vozi-lanib: [  45 -150  -46  109  249 -165  127  244   78   97   20  -53  109   -6
  206 -153 -110  176  297  174   -1 -139 -127  153   75   38   13  -43]
kubav-lirim: [-323 -121 -377  -87   97  -15  103  -54  244   85  -37   91  101   47
 -165  -33  169   83  479  -15 -207   60   -9   84   -2   96  152  135]
rudar-lepuz: [ 386 -281  362   89  236  -88   62  358 -294 -226   -7   86   40  -94
  250 -243 -303  166 -134  165  287 -285   48  271  -87  -83  108  117]
vozi-lanib: [ 35 -11  48 -49 116  40  55 -82 -29  19 -25 -48  59  29 -31 -18   6 -21
 -43  56  10  36  15 -18 -27 -41  -3  92]
kubav-lirim: [ 211   57   68   68   79  112  -63  237    7  -60  -32  -80  -80   53
  267    4 -123   56  -93   29   83   36 -151   21   26  -15  -95  -40]
rudar-lepuz: [-602  364 -542  -72 -228   23  -71 -228  434  174   62  -61   17   84
 -331  115  321 -122  467 -206 -420  422 -140 -231   50   85  -37 -147]
kubav-lirim: [-431  126 -315 -136  -40 -236   93 -189  185   88 -139   13  162 -129
 -458 -102  211  -48  469  -92 -357   -6   -2  -27  -48  -18  126  -76]
rudar-lepuz: [ 378  -18  214  117  -65  115   52 -101 -241   24 -140   -4   67 -144
   34   40 -108   51 -372   49  193 -260   30  -99  -57  -38   16   20]
kubav-lirim: [ -79  161  134  -22   93 -147  -74  194   72  -45   69 -189  -49   61
   73 -125  -49  -92   95   47  -66  163 -108   57   56 -102 -154 -147]
vozi-lanib: [-187    4 -295 -146 -258  190  -80 -423  109  173  -62   83   62   61
 -195  252  221  -92  -77  -75 -124  -77  174 -319   67  184  -16   -9]
vozi-lanib: [ 419  133  196  441   68  121  239  104 -182   33   -7   15   43 -226
  178  -68 -182  137 -224  111  289   66 -219   20 -117  -84   73   13]
til-mis: [  16   47  -14  -75 -239   51 -136 -122  -21   28  -33   41 -108   16
  -11  212   61  -83 -207 -116  -15 -103   80 -156   69   67 -126 -103]
kubav-lirim: [  42  292 -159  264 -250  145  -88 -100  142  180  154 -208  -21   46
  123  225   14   14 -103  -67  -13  246 -210 -241  131   61  -13 -194]
til-mis: [ 86  -7  28 139  77  25 131 -32 -40  41  58  25  24 -46  45   3 -43  56
 -50  44  90 113 -44  17 -32  -6  63  79]
til-mis: [  19  208  184   85  -46 -347   63  -17 -171  -58   81  -76  142 -198
 -187  -79  -64  -86   18   34  -23  -60  -22  -22   -9 -164   72 -184]
kubav-lirim: [   6 -157  279  -93  193 -385  -21  235  -54  -48  -17 -122  -25  -29
  111 -235 -164   -5   50  131  -12 -187   75  208   89  -59  -89 -142]
rudar-lepuz: [ 253 -291  180  -29   96   60   -9   63  -36   96 -108   17  -70   56
  318   77  -86   35 -244  191  180 -280  134   23  166  142 -176   12]
til-mis: [  37  236   -4   93 -127  232  -68 -173   -7   76   43 -127  -58   39
   16   23  -20  -43 -300  -95   25  233  -86 -228  -89  -21  -82  -77]
rudar-lepuz: [  30 -419  -58   98  221  318   72  234  143   14  126  155 -166  220
  353  -61  -54  240  112   44  197  226  -14  284  -30  148   12  399]
kubav-lirim: [-251 -195 -227  -75   -3   18 -131  146  278   56  221  -71  -25  299
  119  112  137   57  435    3 -109   81  -26  159  202  101   10  106]
vozi-lanib: [  96 -100  -21  317  -51  138   58  -45  188  276  118 -218  -51   86
  238  128   10  126  -23  102  117  183 -105   71  198  109   77   42]
vozi-lanib: [ -71  -28 -162   13   25  110   85 -114   47   47  -50   52   96  -22
 -127  -42   58   72  116  -24  -47   38  -13  -22  -93   22  122  127]
til-mis: [-176  -58 -307  200    0  195  126 -162  340  369   60 -120   18  115
   63   76  144  139  242   30  -74  262 -141  -29  104  162   15   95]
rudar-lepuz: [  22  185   70 -159 -119 -198  -30 -159 -199 -134 -136   78   14 -174
 -246   86   40 -190 -199  -78  -73 -198  118 -124  -47  -91   28 -185]
vozi-lanib: [ 157 -124  248   84  249  -76   32  313  -48 -107  132  -79  -73   80
  276 -120 -159   54   11  138  161  104  -66  260   39  -79  -12   81]
vozi-lanib: [-238  333 -149   65 -216  -59  -56 -272  195  230  168 -194 -157   84
  -52  275  176 -187  -80 -127 -161  370 -100 -208  158   30 -145 -255]
til-mis: [-277 -404 -101 -215  134 -202  -67  173  226   35  -37  -10   30  136
   33 -148   55   70  445  120 -144 -219  166  263  176  133   34   56]
vozi-lanib: [-318    7 -116  -65   63  -49   80  -70  264  193  -53  -72   11   61
 -141  -60  208  -75  349   57 -177  126  -24   58   75   24 -133   14]
rudar-lepuz: [-477  400 -123  -60 -202 -249  -38 -119  258  173   85  -94   23  -13
 -285   57  276 -290  361  -23 -300  196  -72 -187  153  -25 -306 -324]
kubav-lirim: [ 225  208   -4  140  -85   25   20  -77 -155    0 -105  -13   63 -190
   19  -11 -144   38 -296  -30   49 -108  -79 -218  -94  -11   62 -206]
rudar-lepuz: [ -18 -259 -131  172  335   67  133  292  291  245   71 -124   52  172
  389 -173  -75  256  398  234   26   66 -199  190  128  136  -94   91]
til-mis: [-169  391   -7  158 -223  -62 -225  172   98  -21  400 -222   -9  137
   86    4  -25  -97  137  -71  -65  310 -225 -145   86  -83 -160 -290]
vozi-lanib: [-297  -35 -293   90   63   -8  138 -153  187   12  157  -72  173   47
 -278  -29  184   50  448   15 -125  326  -29  199  -17  -38  503  241]
kubav-lirim: [-302  411 -269 -258 -148 -240  -58 -263   -2   34 -164   11  119 -136
 -395   11  154 -217   91 -157 -368 -186  -14 -352  -83  -53 -125 -407]
rudar-lepuz: [ 274 -102  151   -3   30  177  -50  102 -220 -173   49  120  -99   55
  180   56 -119   48 -297  -46  211  -68   30   43 -105  -37   -2  137]
vozi-lanib: [  85 -274  -31  230  186  -29    0  428  137  -20  217 -105   -2  137
  388 -128 -177  278  310  130  115   66 -151  335  120   60  188  100]
kubav-lirim: [ 220 -361  178   47  364  -70  363   12 -232  -56 -167  213  237 -202
  -89 -241  -71  138   89  262  197 -304  138  272 -155  -62  264  327]
rudar-lepuz: [ 184  -38  213  101  -20  -59  -33  220 -133 -118  142  108 -111  -10
  240   63 -112  -26 -153   66  203  -48   19   73   71    4  -95  -61]
kubav-lirim: [ 240   -4  107 -169  245 -118  207   52 -371 -244 -398  282  214 -329
 -244 -265 -101   20  -44   54   23 -519   59   26 -328 -165   99   29]
vozi-lanib: [-334 -202  -77 -429  198 -131   64 -124  -57 -182 -167  208  179  -20
 -453 -263  135  -74  315  -16 -201 -174  264  119 -214  -78  135  247]
rudar-lepuz: [  44 -146   29 -387   24   67 -137 -121 -210 -189 -188  152    0   38
 -119  -23  -29  -56 -260 -104  -35 -316  244 -101 -154   -6  -27   78]
vozi-lanib: [ -71  -80 -268  -25 -107  348 -123  -83  215  112   21   -9 -156  217
  140  191   74   99  -47 -159  -42  207  -43  -91   35  166  -48  137]
til-mis: [  40 -175  167  -84   81 -207  -38  209 -183 -242   25   34  115  -58
  -92 -236 -125   72  146   20   29 -247   92  233  -94 -128  200   82]
til-mis: [ 141 -329  210   20  211 -130  111  190 -165 -217   52  104  105  -57
    6 -156 -123  115  114  141  169 -105  133  342  -37  -72  307  291]
rudar-lepuz: [ 296 -278  202  -33  164  129   88  -18 -289 -154  -18  169  -60   -2
   96   -7 -128   91 -339   -1  246 -106  139  144 -165  -44  136  291]
kubav-lirim: [-124  227 -277  123 -229   36   49 -285  104  236   58   -8   82  -50
 -140  216  155  -27   57  -81 -119   53  -94 -276   54   79  -22 -150]
til-mis: [ -35  197   87  -32 -236   -5 -127 -163   -1   75   12 -135  -50   11
 -108  132   72 -139 -166  -96  -62   33    9 -182   65  -41 -170 -137]
til-mis: [  85  146 -218 -183 -117  348 -150 -129 -112  -64 -194  117  -38   35
  -42   29  -28   46 -288 -264  -73 -153  -50 -323 -269   20 -128  -37]
til-mis: [ -48  110 -118  -12 -122   42 -143  -52   87  109   27 -128   -3   79
   88   53   -5  -22  -68  -24  -80  -41  -42 -196   81   76 -112 -218]
rudar-lepuz: [-151   -5  -72   89 -236  -32  -53 -130  253  338   79 -150  -69   94
   52  236  174  -45  112   16  -78   14  -16  -87  291  140 -222 -132]
vozi-lanib: [   7 -152   70  -84  155   95  -25   79  -20 -155   97   60  -64  125
   96  -36  -64   16  -59   16   88  208   83  114  -39    2   65  231]
rudar-lepuz: [ 138 -123  189 -182   32   18  -47   59 -238 -250  -47  261  -97  -24
   26   36  -55  -91 -262  -14  144 -157  201   32  -85  -15  -56   94]
til-mis: [-350   35 -332  108  -57  -82  127 -160  327  271   55  -50  106    0
 -157   60  227    3  446   56 -193  160  -59   -6  151  119   92  -44]
kubav-lirim: [-187  327   -9    4 -169 -222  -44 -144  121  182   52 -158  -33  -31
  -94  144  119 -210   17  -17 -170  105  -64 -215  175   -7 -259 -340]
til-mis: [ 237 -217  304  171  200   34  185   20 -208    9  182   85  -56   13
  219  -41 -121   45 -259  158  320   65   70  161  -47  -31    1  191]
til-mis: [ 226  -58  375  -14  278 -153   27  262 -179 -140   61  -47  -45   17
  254 -140 -203  -46 -169  184  175  -33    8  140   17 -108 -144  -27]
kubav-lirim: [ 442 -144  143  287  173  315   97  202 -113  -27   52   19  -84   32
  415  -18 -243  243 -288   65  328  125 -149  100  -86   19   53  220]
kubav-lirim: [-216  -59  -72  -95   40   88  -76  -29  190   37   71  -56  -83  176
   46  -12   82  -71   66   32  -54  235   67   22   74   78  -53   51]
vozi-lanib: [ -41  -53  -91  -14  138  108  117  -98  -91 -117  131  167   41   43
  -71   -2   37   -3   -2   -2   72  178   52   55 -153  -31  210  220]
vozi-lanib: [ 269  -95  192  258  244   94  218   65 -145  -26  139   12  -17  -20
  208  -59 -139  100 -180  139  279  211  -71  177  -83  -68  155  205]
rudar-lepuz: [ 374 -151  413   47  -78 -133  -90  169 -237  -91  -19  -18 -129  -58
  244  107 -147  -40 -363   99  247 -343  120  119  152  -25  -86 -109]
til-mis: [ -28  453   84 -213 -132 -173 -120  -80 -217 -184  -91   31   57 -138
 -257    6   21 -284 -176 -102 -139 -149    0 -300 -115 -173 -199 -339]
kubav-lirim: [-170   62 -138  115   89 -164   88   64  152   93  110 -161  153    2
  -77 -119   30   79  408   53 -135  114 -161  101   38  -54  139  -29]
rudar-lepuz: [-104   24  -23   34   16   22  -17   44  146  -14  124  -46 -110  107
   64  103   74  -65   80   15    1  308  -26   97  109   17   24   61]
[-185  132   17   11 -218 -211  -63 -114  175  165  -18 -127  -46  -56
  -99  131  122 -157   57   20 -133   42   51  -93  242   66 -135 -238] : kubav-lirim
[  95  -88  240  -85  135   87   16   95 -212 -244   45  171  -21   12
    6 -138  -69  -66 -155   55  179   26  126  103 -164  -96   -1  188] : kubav-lirim
[-195  -64 -226  -10 -156  -22   74 -161  297  209 -202   83  -64  -70
 -131  248  257  -53  218    8 -140    7   74    3  228  191  -10    4] : rudar-lepuz
[ 192 -156  133   68 -189  216 -173  -37  -24   22   87 -106 -137  138
  192  175  -54   54 -316  -51  166   19   77    2  105   66   16  104] : rudar-lepuz
[-184  244   35   84  -76 -161  124  -78   35  -55  -10   21   62 -180
 -328  -35  167 -186  199   36  -67  193   -8   72  -11 -124  137  -45] : vozi-lanib
[ 232 -293   -4  299  250  103  187  187   17   39   95  -66   41   33
  265 -105 -150  310  112  126  199   85 -133  323  -18   12  333  269] : vozi-lanib
[ -24  -26  -70   41  -86   45   28 -118   73   92  -81   23  -29  -56
  -41   65   37   24  -48  -31  -19   38   38  -50   34   85   32   16] : vozi-lanib
[ 403 -284  291   86  151  134  106  108 -176  -40 -113  141 -167  -38
  312   61 -135   68 -386  131  326 -133  100  163   14   52  -45  167] : vozi-lanib
[ 124  197  100   15 -150  101 -164  -57 -152 -128  126 -113  -27   44
   -7   59  -99  -36 -301 -146   46  129  -41 -152  -85 -105   27  -35] : vozi-lanib
[ 380  295  428   -9  -57 -220  -17  -28 -576 -323   31   54   78 -249
 -130  -28 -208 -170 -522  -40  177 -251   50 -135 -206 -292   40 -195] : kubav-lirim
[-187   80  -43 -386   23 -157  -96   17 -200 -315 -119  216   79  -72
 -351 -192   14 -107  100 -179 -188 -232  126  -42 -271 -143    4  -24] : rudar-lepuz
[  52 -378  236 -371  440 -293   14  368 -233 -421 -211  143  127  -60
  -77 -448 -202   74  208  120   -9 -399  207  394 -183 -153  189  203] : rudar-lepuz

sobo-biza: [-175  198   86  -42   -2   61  -78   18  105 -241  -63  -60  -82  139
   -2   63  225   45  194   42  248 -146   48 -183  137   43  -54  191]
sobo-biza: [  -7   84   76  166  114  257  -36   29 -101 -156   59  -63 -140   -2
    8   22  207  109  -14  -59   83   84  -19 -179   57    4  -46  219]
kudib-puge: [-116  133  -50   39   -7   90   -7  154  227 -166   27 -140   12   -2
  -93  168  -49  152  111   39   64 -167    2   92  231  102 -170  -34]
kudib-puge: [  78  199 -291 -255 -188 -152  114  208  275  -54  113   41  150  124
 -117  100 -356 -238   97   33 -101 -336   -8  512  181  240  -44 -183]
sobo-biza: [-299  242  190  115   69  154    3  -42  105 -170   -9 -188 -173   10
  -96   71  287  144  171   -2  207  -16   35 -188  107  -58    2  120]
boke-foza: [  30  -34 -436 -217  110 -114 -108 -616    3  335  221  316 -280  613
  243   24  128 -178 -128  -49   42 -339 -239 -273 -306 -267  331  -84]
dizes-lobab: [ -25 -129  269  141   12   57  -80  -23  -76 -128 -220  -65   -8  -80
   68  -11  210  199    9  -20  112  149   51 -320    9 -123  -42  129]
sobo-biza: [  66  -16   39  196   36  136   54  118  -87   60   29   67  -80  -71
  -60   13   34  122 -115    3 -126  223  -49 -202  -77  -88  -92   33]
kudib-puge: [  56   95 -193 -244  -90 -166  -92  -70  142  -71   34   79   67  192
   20   19  -59 -204  129   27  137 -366  -35  156   61   83  137   40]
sobo-biza: [-190  179   94 -154 -140 -178  103   -4   85    7  -57 -139   65 -201
 -133 -110  -56  -86   55   23  -38   18   -9  235   22  -23   96  -67]
kudib-puge: [ -32  -42 -226 -142  112  -91  -73 -334  150  115   90   80 -100  457
  136  139   72 -115   77  -42  152 -393  -21  -18 -100  -72  217 -168]
sobo-biza: [ -75  128 -158   14   61   74   46 -317   29  190  180  107 -270  294
   28   46  115  -59  -50  -67  -24  -99 -141 -138 -145 -193  183  -68]
sobo-biza: [-322   97  369  226  283  248    0   53  152 -302   17 -481  -57    1
  -60  204  229  112  429 -104  389 -169  300  253  250  246   12  -96]
boke-foza: [-363  198   35    9   91   -3    4 -236  135  214   85 -109 -222   89
  -67   43  102   32  158   34   75 -127  -76   27 -131 -147  123 -202]
dizes-lobab: [ 158  -51  -27  -16 -182  -91   10  119  -38  -86  -76   83  103 -195
  -28  -91 -100  110 -174   28 -146  163 -132 -153   84  -60 -108  131]
dizes-lobab: [ 198 -167  367  378  133  290  -13  268 -254 -190  -59 -118   11 -225
   14  -12   88  129   52 -111   35  297  131  -37   55  135 -115  131]
boke-foza: [  87 -162  185  -66  -84 -124 -139  146  -50 -253 -258  -62  193 -141
  103  -67   22  110   51   29  118   20   43  -88  119   80 -122  141]
sobo-biza: [ 189  -45  -44  -74  -89  -84   62  257  -78   22   -1   16  164 -186
  -34  -86 -267  -97  -86   -2 -207   76  -39  332  -16  142  -80  -84]
kudib-puge: [ -74  305 -214  -56  -18   58  184 -119   12  351  220  165 -213  157
 -155  -18  -25 -291  -85   -8 -203  -17  -90  164 -280 -157  221 -114]
boke-foza: [ -77  148 -239 -299 -168 -195  -82 -127  177   34    2   74   21  131
   29  -11 -124 -102   43   79   18 -311 -145  131   47  -14   30  -26]
sobo-biza: [ 152 -102  -76 -117 -142 -149 -112   11   -4   31 -152  142   63   41
  100  -37  -89   40  -86   36  -76  -81 -164  -87  -79 -107  -40   -5]
boke-foza: [ 151 -119 -107  274   91  186  165  -94 -201  371  148  272 -198   50
  -37   -3   42   49 -350  -35 -318  400  -73 -375 -308 -287   28  -46]
dizes-lobab: [ 389 -249 -356 -232   14 -212  -14  134 -200   24  119  239  218    3
  124 -137 -208 -128 -325   25 -198   81  -91   -1  -78  145  -54   85]
dizes-lobab: [ 105  -98  507  516  103  410   21  190 -273 -177 -178  -46 -152 -152
   -6   14  334  246    2 -109   46  461  131 -454  -29 -110 -119  247]
dizes-lobab: [ 240 -274   88  165  -67   27   45   45 -197   13 -102   88  126 -266
   15 -101  -39  112 -269  -33 -174  381   32 -225   -5 -106  -52  128]
sobo-biza: [ 239   16   12  153 -135  152  192  295 -144  -39   -6   64   40 -250
 -111  -59 -128   62 -298  -64 -347  373  -72    0   25  -37 -157   90]
boke-foza: [  26   -6   44 -147 -101 -116  -78   51   78 -255 -109  -83  157  -27
   44  -14  -27  -33  124    3  155 -163   61  109  212  149  -19  103]
boke-foza: [ 355 -133 -371 -111  -59  -33    7  108 -112   96   64  334   96  109
   59  -22 -141 -103 -335   39 -233   60  -84 -132 -112  -21  -71  119]
dizes-lobab: [ -37  -48  147  -92 -140 -136 -125    7   55 -269 -294  -65  136 -121
   32  -44  168  162    1   48  163   -8    6 -288  130 -108  -29  240]
kudib-puge: [-202  260 -198  -47   -4   92   16 -295  250  246  112  105 -275  453
  -19  195   46 -148  151   -2   51 -380  -56   75 -124 -166  166 -210]
boke-foza: [ 494 -143   -6  226   45  298   50  380 -367 -197  -13  272  -10   25
   70  -33  129   49 -335  -80 -186  408    2 -428  -65   32 -211  388]
kudib-puge: [-146    1  -34   29  160   74 -100 -273   15  157   37   61 -212  309
  112   85  201   12   81    5  144 -148  -12 -213 -173 -136   97  -58]
boke-foza: [  -2  176  -12   81  -10   87  189    9   47  153   89   74 -147  154
 -131   68   19 -152    3  -64 -121   12    6   78 -153 -106  141 -140]
dizes-lobab: [  35  131 -216 -236 -319 -194  -64  192  278  -31  -87   56  164  -48
  -60   51 -381   -3   66  128 -119 -305 -171  325  183   84 -192 -121]
dizes-lobab: [ -92 -157  417  306  271  264 -158   -7 -245  -52  -81 -162 -116  -82
  129  -18  256  138  211  -41  239  171  172 -137  -64   82  -59   82]
dizes-lobab: [ 136  119 -225 -156 -123  -26  -63  107   62  -45   14  192   -7  200
   34   36  -88  -96  -10   52  -37 -203 -123    7   13   45  -80   81]
kudib-puge: [ 161  -65   95   44  -57   19   91  427  -47 -294  -32 -159  264 -355
  -92  -38 -185   71  -52  -15  -94  197  107  237  272  287 -232   86]
sobo-biza: [ -49   25 -115   21  228  125 -188 -306  103 -131  171  -14 -213  477
  170  181  246    4  228  -79  369 -429  -21 -165   77   51  145   55]
boke-foza: [  20   78  153  331  196  297   90    3 -165  213  117  126 -350  234
  -20   70  210  -10   37  -84  -61  173  -26 -231 -316 -148   64  -86]
boke-foza: [ 213 -233   -3 -178  -97 -184 -162  265  -13 -233 -180  -46  370 -189
  103  -52 -233  -16   52   65   65 -113   95  260  199  291 -175   70]
sobo-biza: [  85   18 -473 -414 -110 -350  -34 -226  136  276  197  213   59  270
   86  -42 -346 -317  -17   52 -107 -406 -187  370 -100   62  167 -257]
boke-foza: [  75  -93   22  206  221  158   31  -12 -121  121  181   10 -134  102
   37   51   20    6   17  -79  -24   69    8    5 -119   50   28 -127]
sobo-biza: [ 121 -246  108  202   74   92   -6  181  -47   68 -110   20   70  -39
   36   98  -76  138  -26    9  -80  130  105  -40  -62   15 -167 -146]
dizes-lobab: [ 198 -112  139  180 -188   36   91  397 -153 -147 -163   45  166 -480
 -118 -120  -96  287 -302   58 -284  529  -66 -293  115  -59 -324  221]
kudib-puge: [ -35  -56  412  378   91  349   18  333 -149 -262 -118 -205  -17 -280
  -21   37  111  298   74  -30   35  369  169 -134  198  152 -345  143]
boke-foza: [  32 -265  213  102  109  -44 -107 -174 -164   47 -166   27  -57   59
  175  -50  215  142  -32  -44   90  130   -7 -374 -187 -184   72    2]
kudib-puge: [ -17   83  -60  -74  -22  -40   -9 -134  -39  100   85   90  -96   96
   27  -67    3 -122   26    0   -2  -48  -78    6  -81  -27   97    7]
boke-foza: [-271  299 -259 -232   57  -26  -29 -459  229   25  217  -10 -201  414
   11   87  183 -228  169  -25  264 -454  -12   53   45  -44  314   27]
dizes-lobab: [ -85  241 -146 -197  -28  -80  -50 -319   97  -75  127   47 -148  280
   17  -21  189 -194  107  -45  211 -310 -101  -68   19  -71  299  155]
kudib-puge: [ 149   74 -391 -398 -293 -360   51 -168   50  174   12  284   98   56
  -16 -160 -180 -235 -285   53 -232  -98 -242   10 -130 -199  192   39]
dizes-lobab: [ 154   84 -190    7   69  120   71  -46  -61   57  212  150 -125  249
   13   36   15 -194  -57  -82  -51  -70  -30   39  -78   35  115   30]
dizes-lobab: [-105  -11  207  101   78   86  -93 -107  -94 -122  -94  -63 -122   10
   79  -33  285  158   44  -22  167   95   -9 -349   -8 -102    0  176]
sobo-biza: [ 108  -45 -119 -183  -20 -148   23 -113 -114  187   70   94   39   48
   74 -129 -139 -263  -62  -38 -106  -47  -42  270 -173   32  170 -106]
kudib-puge: [ -70   15  -75 -120  -49  -81  -73   28  151  -27  -16  -58   93   18
   18   58 -158  -17  138   62   64 -224   25  238  127  138  -82 -105]
kudib-puge: [ -63   -6  509  622  299  569  103  -19 -240  -82   15 -141 -367   56
   -3  112  459  210   90 -205  117  391  177 -398  -76 -119   10  101]
kudib-puge: [  20   88 -323 -237 -221 -198  153  136  320  113   18   82  140  128
  -91  139 -394  -94  -52   65 -246 -241  -51  370   85   54 -116 -339]
[ 117 -156    7  187   79  101   86 -139 -140  289  106   85 -110   29
   44   -7  -89  -31 -115  -96 -189  161  -32   46 -191 -104   86 -205] : boke-foza
[ -18  -49 -230 -325 -104 -324 -123 -116   87  167    0   43  150  -32
   64  -92 -260 -118    7  101  -37 -254 -135  294  -53   36   59 -154] : sobo-biza
[ 231  -84 -316 -231 -197 -174   75  -50  -13  102  -42  206  142   11
   33  -73 -171 -108 -368   -9 -275   28 -125   11  -74 -146   53   23] : boke-foza
[-161    3  119  139   46   42   -6   32   19  190    1  -51  -46 -142
  -80   13  -61   83  102   82  -30   90   29   52  -76  -24  -74 -154] : boke-foza
[   7   90 -486 -516   19 -387  -95 -191  178  148  294   94  110  321
   79  -27 -302 -439  185   66  108 -606  -80  570  -21  288  232 -224] : kudib-puge
[  28 -211 -191 -281 -248 -428  -56 -133  166  137 -190   80  240 -106
   56  -60 -265   96 -178  105 -154  -94 -157   -7    1 -174  -16 -182] : kudib-puge
[-157   27   25  -36  117  -19 -111 -160   31  -53   51 -111  -95   94
   83   11  119   76  128   -6  181 -149  -57  -53   29   22   37   -8] : boke-foza
[ -54   97 -491 -269  -28 -177   74 -530  164  465  267  294 -219  539
   85   60 -120 -295  -91  -18 -128 -351 -184   73 -253 -214  308 -314] : dizes-lobab
[ -67   55 -174 -144    7  -71    1 -211    2  245   87   76  -50   86
   12  -46  -48 -178  -48   19  -54 -104  -46  147 -167  -80  164  -88] : kudib-puge
[-133  141  220  159  -12  231   54  133   -5 -163 -129 -128  -91  -83
  -61   51  183  158   11  -26   18  160   62 -137   78  -56 -139  126] : sobo-biza
[-114  143    5   63    2   75   39  178   73   41   61  -44   -6 -118
 -146   40  -81   15   87   86  -33   26   37  129   39   84 -118  -39] : boke-foza
[ 222 -281   27  -82 -206 -214   14   16 -111   -6 -279  118  205 -190
   85 -134  -64  119 -330   -3 -209  257  -75 -249  -59 -211  -42   66] : boke-foza
[ 125  -35   10 -180 -326 -207   22  373   46 -161 -260    2  341 -375
  -79 -107 -286   51 -127  114 -196  128  -11  167  176   88 -257   78] : sobo-biza
[ -41   51  273  327    7  286   98  272  -97 -158 -116  -78 -104 -210
  -96   34  176  326 -114  -13 -104  413    8 -362   63 -100 -273  159] : dizes-lobab
[ 134  230 -404 -315 -110 -183  115   46  146   -9  255  146   38  238
  -72    6 -217 -325  -15   -8  -92 -302 -118  325   51  162  121  -56] : kudib-puge
[ -47 -209  346  367  345  243   16  109 -221  -38   37 -177 -100  -78
   60   37  195  214   78  -75   91  311  170 -174  -59  104 -118  -59] : kudib-puge
